-3.891 -1.839 -6.973 -2.063 4.849 0.439 -0.708 -2.193
2.074 -0.693 5.236 -3.359 0.369 4.419 -5.957 1.705
0.485 6.717 6.108 -1.871 2.684 4.750 -3.075 1.825
-1.872 -0.499 -0.428 3.231 -4.880 -5.577 -1.608 -7.335
0.383 2.467 5.699 0.700 1.251 8.287 3.645 -0.221
-1.556 4.330 2.373 4.572 1.214 3.771 -3.087 5.435
->
2.074 -0.693 5.236 -3.359 0.369 4.419 -5.957 1.705
-1.872 -0.499 -0.428 3.231 -4.880 -5.577 -1.608 -7.335
-1.556 4.330 2.373 4.572 1.214 3.771 -3.087 5.435

-5.789 5.547 -3.556 0.372 -2.233 -2.105 5.808
3.669 -0.956 -5.972 -6.059 -6.019 -6.006 3.605
-6.502 6.513 -6.488 6.511 -6.468 6.498 6.488
-3.961 4.208 -1.752 6.450 1.028 6.403 1.782
-4.190 4.539 -4.517 -2.807 -3.785 -4.022 -0.927
-1.045 1.905 -3.688 -6.397 -0.187 -5.995 -0.409
-2.996 -0.274 1.043 -6.454 3.565 -5.946 2.334
6.495 -6.511 6.521 6.485 6.502 -5.089 -6.489
2.691 1.022 -1.994 -6.489 3.020 -6.454 2.532
6.496 -6.481 6.432 6.527 -6.427 6.496 -6.497
->
3.669 -0.956 -5.972 -6.059 -6.019 -6.006 3.605
-3.961 4.208 -1.752 6.450 1.028 6.403 1.782
-1.045 1.905 -3.688 -6.397 -0.187 -5.995 -0.409
6.495 -6.511 6.521 6.485 6.502 -5.089 -6.489
6.496 -6.481 6.432 6.527 -6.427 6.496 -6.497

7.937 -0.033 -6.049
-3.629 4.018 2.026
->
-3.629 4.018 2.026

1.400 4.900 -3.698
3.261 0.263 4.431
6.545 0.491 0.296
3.846 4.235 0.442
->
3.261 0.263 4.431
3.846 4.235 0.442

0.818 -5.006 2.144 -5.450 -2.712 -2.359
6.451 -5.255 5.240 -3.158 -6.321 0.040
6.450 5.906 -2.253 -3.968 -6.451 1.785
0.375 -6.435 6.377 -6.450 -4.174 -6.437
-5.782 -6.449 6.450 -6.336 6.428 -3.739
6.402 -4.088 4.629 -1.943 -6.456 1.451
6.395 -0.936 1.075 2.486 -6.448 6.169
3.105 -3.033 -0.835 -0.566 -5.856 5.358
-6.442 5.333 -5.502 5.492 6.421 6.364
3.713 4.749 -1.555 3.338 -3.836 5.842
-6.448 6.439 -6.440 6.362 6.452 -6.426
4.305 2.884 -4.584 5.746 -3.721 6.163
->
6.451 -5.255 5.240 -3.158 -6.321 0.040
0.375 -6.435 6.377 -6.450 -4.174 -6.437
6.402 -4.088 4.629 -1.943 -6.456 1.451
3.105 -3.033 -0.835 -0.566 -5.856 5.358
3.713 4.749 -1.555 3.338 -3.836 5.842
4.305 2.884 -4.584 5.746 -3.721 6.163

2.083 -1.567 1.906 -1.414 2.734 3.298 2.674 0.041 -2.201 4.703 -2.399 0.333 2.847 0.901 3.415 -3.686
3.937 0.739 2.628 -1.398 -1.639 0.958 -0.958 -2.829 1.973 2.212 0.890 2.960 1.097 4.168 2.489 1.264
0.569 -1.077 -0.098 6.757 7.304 7.077 -2.512 0.657 -1.871 0.718 -1.632 0.930 2.945 0.492 3.482 -2.667
-0.616 1.521 -0.510 0.167 -3.633 -2.851 -2.601 -1.303 2.166 -3.217 2.695 0.385 -2.560 0.467 -2.282 4.398
-1.756 1.398 -3.220 -0.331 -0.943 -6.328 1.324 4.050 4.623 -4.200 -1.079 0.803 0.210 -2.002 -5.386 -4.169
2.693 -1.366 2.726 0.093 2.658 5.343 0.447 -1.860 -2.567 4.636 -1.039 0.831 2.255 2.288 4.875 -0.778
->
3.937 0.739 2.628 -1.398 -1.639 0.958 -0.958 -2.829 1.973 2.212 0.890 2.960 1.097 4.168 2.489 1.264
-0.616 1.521 -0.510 0.167 -3.633 -2.851 -2.601 -1.303 2.166 -3.217 2.695 0.385 -2.560 0.467 -2.282 4.398
2.693 -1.366 2.726 0.093 2.658 5.343 0.447 -1.860 -2.567 4.636 -1.039 0.831 2.255 2.288 4.875 -0.778
